Here is a tiny trained network, its code and every weight. The questions are about switching its units off for an input and a target symbol, where a switched-off unit gives its printed mean instead of its output.

import numpy as np


def w(rows, s, z=0):
    codes = np.array(rows[::2]) - 128.0
    scale = np.full(codes.shape[1], s)
    scale[-1] = z or s
    return codes * scale


def f(y):
    return y / 2 * (1 + np.tanh(0.7978845608 * (y + 0.044715 * y**3)))


def softmax(a):
    e = np.exp(a - a.max(-1, keepdims=True))
    return e / e.sum(-1, keepdims=True)


def log_softmax(a):
    a = a - a.max(-1, keepdims=True)
    return a - np.log(np.exp(a).sum(-1, keepdims=True))


def net(x, mask):
    ids = ['αβδεζηθλμξπτψ'.index(c) for c in x.split()]
    T = len(ids)
    res = E[ids] + P[:T]
    u = 0
    for l in range(2):
        r = res
        for j in range(2):
            rows = slice(4 * j, 4 * j + 4)
            q, k, v = (r @ M[l][rows].T for M in (Q, K, V))
            z = softmax(np.where(np.tri(T) > 0, q @ k.T / 4**0.5, -1e9)) @ v
            o = O[l][rows]
            res = res + np.where(mask[u + j], z, o[:, -1]) @ o[:, :-1]
        u += 2
        y = f(res @ A[l][:, :-1].T + A[l][:, -1])
        res = res + np.where(mask[u : u + 16], y, B[l][:, -1]) @ B[l][:, :-1]
        u += 16
    return log_softmax(res[-1] @ U[:, :-1].T + U[:, -1])


Q, K, V, O, A, B = {}, {}, {}, {}, {}, {}
E = w([
[118,138,124,126],'α',
[104,125,165,155],'β',
[144,151,92,130],'δ',
[135,118,114,173],'ε',
[144,129,115,170],'ζ',
[148,164,142,126],'η',
[162,152,149,136],'θ',
[116,131,169,127],'λ',
[73,62,126,125],'μ',
[165,78,60,206],'ξ',
[50,103,150,88],'π',
[142,136,1,77],'τ',
[87,156,114,94],'ψ',
],0.024)
P = w([
[103,139,92,96],'0',
[134,156,160,119],'1',
[253,32,56,42],'2',
[57,196,25,173],'3',
[62,163,167,135],'4',
[226,24,66,47],'5',
[61,205,2,190],'6',
],0.0075)
Q[0] = w([
[166,195,162,157],'0.h0',
[170,126,188,90],'0.h0',
[142,147,105,87],'0.h0',
[29,148,74,55],'0.h0',
[158,48,187,53],'0.h1',
[79,216,78,21],'0.h1',
[9,182,255,120],'0.h1',
[42,90,53,84],'0.h1',
],0.009)
K[0] = w([
[188,112,194,102],'0.h0',
[79,130,113,51],'0.h0',
[125,161,82,85],'0.h0',
[135,220,160,158],'0.h0',
[170,239,103,193],'0.h1',
[95,255,95,1],'0.h1',
[194,145,234,152],'0.h1',
[44,163,94,149],'0.h1',
],0.0072)
V[0] = w([
[117,29,211,117],'0.h0',
[39,198,40,166],'0.h0',
[194,115,180,220],'0.h0',
[132,128,107,207],'0.h0',
[123,99,69,207],'0.h1',
[208,203,170,153],'0.h1',
[132,114,107,2],'0.h1',
[134,184,85,38],'0.h1',
],0.0053)
O[0] = w([
[145,130,103,146,52],'0.h0',
[118,195,120,137,220],'0.h0',
[48,209,116,91,126],'0.h0',
[101,124,167,98,197],'0.h0',
[253,121,61,117,252],'0.h1',
[128,126,247,120,39],'0.h1',
[159,141,67,77,127],'0.h1',
[164,174,93,79,138],'0.h1',
],0.0059,0.0031)
A[0] = w([
[163,136,160,86,254],'0.n0',
[129,125,172,225,164],'0.n1',
[50,186,47,167,204],'0.n2',
[158,223,180,178,252],'0.n3',
[126,67,117,101,139],'0.n4',
[97,66,117,128,182],'0.n5',
[56,178,156,48,164],'0.n6',
[138,111,63,139,32],'0.n7',
[54,116,132,184,121],'0.n8',
[170,105,127,128,55],'0.n9',
[174,112,100,219,76],'0.n10',
[152,11,132,136,105],'0.n11',
[53,59,182,148,100],'0.n12',
[72,54,105,109,73],'0.n13',
[121,158,75,138,76],'0.n14',
[99,124,252,172,61],'0.n15',
],0.012,0.0039)
B[0] = w([
[195,154,41,99,153],'0.n0',
[204,67,229,114,165],'0.n1',
[103,163,201,89,254],'0.n2',
[123,254,130,184,173],'0.n3',
[157,175,135,115,155],'0.n4',
[179,163,109,170,164],'0.n5',
[37,48,69,75,173],'0.n6',
[90,153,179,113,196],'0.n7',
[90,175,166,142,156],'0.n8',
[92,89,145,145,140],'0.n9',
[116,101,200,107,214],'0.n10',
[158,118,176,73,190],'0.n11',
[54,44,100,161,148],'0.n12',
[115,183,100,165,148],'0.n13',
[120,108,219,119,176],'0.n14',
[253,128,179,107,145],'0.n15',
],0.0083,0.0098)
Q[1] = w([
[126,160,138,177],'1.h0',
[75,163,91,133],'1.h0',
[149,166,151,33],'1.h0',
[195,98,88,136],'1.h0',
[249,126,152,78],'1.h1',
[117,116,140,164],'1.h1',
[114,147,151,179],'1.h1',
[178,151,115,168],'1.h1',
],0.011)
K[1] = w([
[119,151,21,193],'1.h0',
[160,147,94,179],'1.h0',
[96,194,168,61],'1.h0',
[2,34,207,185],'1.h0',
[27,223,228,77],'1.h1',
[206,50,140,235],'1.h1',
[116,137,98,250],'1.h1',
[148,171,242,211],'1.h1',
],0.0059)
V[1] = w([
[74,87,176,95],'1.h0',
[176,197,209,118],'1.h0',
[93,109,95,176],'1.h0',
[93,196,153,195],'1.h0',
[92,84,86,88],'1.h1',
[126,17,141,122],'1.h1',
[82,108,130,145],'1.h1',
[128,157,117,255],'1.h1',
],0.0089)
O[1] = w([
[253,40,32,180,175],'1.h0',
[210,154,154,177,251],'1.h0',
[23,114,208,128,35],'1.h0',
[73,189,144,108,112],'1.h0',
[60,116,55,55,119],'1.h1',
[101,57,99,138,88],'1.h1',
[40,81,104,120,110],'1.h1',
[56,129,151,241,2],'1.h1',
],0.0052,0.0076)
A[1] = w([
[114,38,130,129,155],'1.n0',
[205,2,202,94,16],'1.n1',
[42,174,220,138,114],'1.n2',
[154,81,116,154,254],'1.n3',
[89,75,199,120,38],'1.n4',
[109,42,91,63,106],'1.n5',
[108,128,140,187,205],'1.n6',
[206,184,151,156,144],'1.n7',
[79,252,87,105,126],'1.n8',
[129,195,144,109,252],'1.n9',
[159,146,133,225,58],'1.n10',
[125,87,230,109,71],'1.n11',
[46,161,17,203,240],'1.n12',
[55,155,98,22,58],'1.n13',
[47,142,176,121,87],'1.n14',
[63,45,146,124,175],'1.n15',
],0.0098,0.0075)
B[1] = w([
[148,100,134,209,161],'1.n0',
[119,173,89,111,239],'1.n1',
[113,86,76,141,202],'1.n2',
[140,83,148,102,191],'1.n3',
[141,173,103,164,146],'1.n4',
[65,113,94,148,180],'1.n5',
[73,78,146,74,155],'1.n6',
[106,158,139,183,248],'1.n7',
[126,151,77,146,210],'1.n8',
[73,85,182,108,225],'1.n9',
[108,85,89,143,162],'1.n10',
[149,153,55,122,182],'1.n11',
[167,132,128,2,158],'1.n12',
[212,114,149,195,196],'1.n13',
[109,165,98,111,160],'1.n14',
[181,103,153,149,155],'1.n15',
],0.01,0.016)
U = w([
[72,133,135,59,165],'α',
[94,86,135,197,68],'β',
[86,201,89,116,85],'δ',
[101,65,172,171,111],'ε',
[106,80,198,169,119],'ζ',
[91,168,119,171,136],'η',
[134,164,199,163,116],'θ',
[147,126,245,108,248],'λ',
[115,64,212,81,220],'μ',
[165,139,111,191,96],'ξ',
[96,55,98,166,68],'π',
[149,158,145,58,110],'τ',
[101,125,62,97,137],'ψ',
],0.012,0.011)

Each question gives the input, a string of symbols that net reads in full, and the target symbol t.
The units are the heads (4 rows each of Q, K, V and O) and the neurons (one row each of A and B). Each row of codes is followed by its name. A weight is (code - 128) times the scale printed after its matrix; where a second scale follows, it is the last column's (O, A, B and U).
mask holds one flag per unit, layer by layer, with each layer's heads first. A switched-off unit (its flag False) gives its mean, the last column of its rows in O or B, instead of its output. The means were averaged over made-up inputs and are rounded, as every weight is.
A unit's drop is (log p(t) with every unit on - log p(t) with that unit switched off) / (log p(t) with every unit on - log p(t) with every unit switched off).
The circuit of an input: a set's keep is (log p(t) with only the set's units on - log p(t) with every unit switched off) / (log p(t) with every unit on - log p(t) with every unit switched off). Starting from the 12 units with the biggest drops (on a tie, the unit counted first), units are removed one at a time, each time the one whose removal leaves the highest keep (on an exact tie, the one counted first), for as long as the keep stays at least 0.8.
circuit, biggest first: the units of the circuit, biggest drop first
top k neurons in layer l: the k neurons of layer l with the biggest drops, biggest first
which heads matter: for each layer, one digit per head in row order, 1 if its drop is at least 0.15 and else 0, layers parted by /
input β μ ψ, target ψ: circuit, biggest first => (0.h1 1.n5 1.h1 0.n6)
input ξ λ ξ λ, target μ: circuit, biggest first => (0.h1 0.n6 1.n1 1.n7)
input θ η η, target θ: circuit, biggest first => (1.h1 0.n3 1.n7)
input ξ θ δ, target ξ: which heads matter => 01 / 11
input ξ ψ δ, target ψ: circuit, biggest first => (1.h1 0.h1 0.n6 1.h0)
input ε ξ β ζ ψ ζ, target ψ: circuit, biggest first => (0.n6 1.n1 1.h1 0.n3)
input π μ δ λ η, target η: which heads matter => 10 / 00
input ξ α ψ ψ μ λ, target ψ: top 2 neurons in layer 0 => (0.n6 0.n2)
input ξ ε λ ζ ξ ψ η, target δ: circuit, biggest first => (0.n3 1.n8 1.h0)
input π μ δ θ, target η: which heads matter => 10 / 11
input ξ ε λ ξ ξ μ α, target α: top 3 neurons in layer 1 => (1.n7 1.n9 1.n0)
input ψ μ ξ α θ, target θ: which heads matter => 01 / 00
input β μ τ π β λ, target π: top neuron in layer 1 => (1.n5)
input θ δ λ ψ ψ ε, target ψ: which heads matter => 00 / 11
input β λ ξ ξ δ ζ, target ξ: top 4 neurons in layer 0 => (0.n10 0.n2 0.n7 0.n14)
input β δ λ θ λ θ ξ, target η: top 2 neurons in layer 0 => (0.n10 0.n2)
input ζ λ δ π λ ψ, target ψ: top 4 neurons in layer 1 => (1.n5 1.n12 1.n7 1.n9)
input β ξ θ π, target ψ: top 2 neurons in layer 1 => (1.n12 1.n2)
input λ μ η τ λ ξ, target τ: which heads matter => 00 / 01
input ξ π τ β ξ η, target ξ: which heads matter => 10 / 01
input ξ δ π, target π: which heads matter => 01 / 01
input ξ β ψ π ξ ε, target π: which heads matter => 00 / 11
input η ψ λ π θ θ θ, target η: which heads matter => 00 / 11
input μ μ ξ ξ λ δ, target ξ: top 3 neurons in layer 0 => (0.n10 0.n2 0.n14)
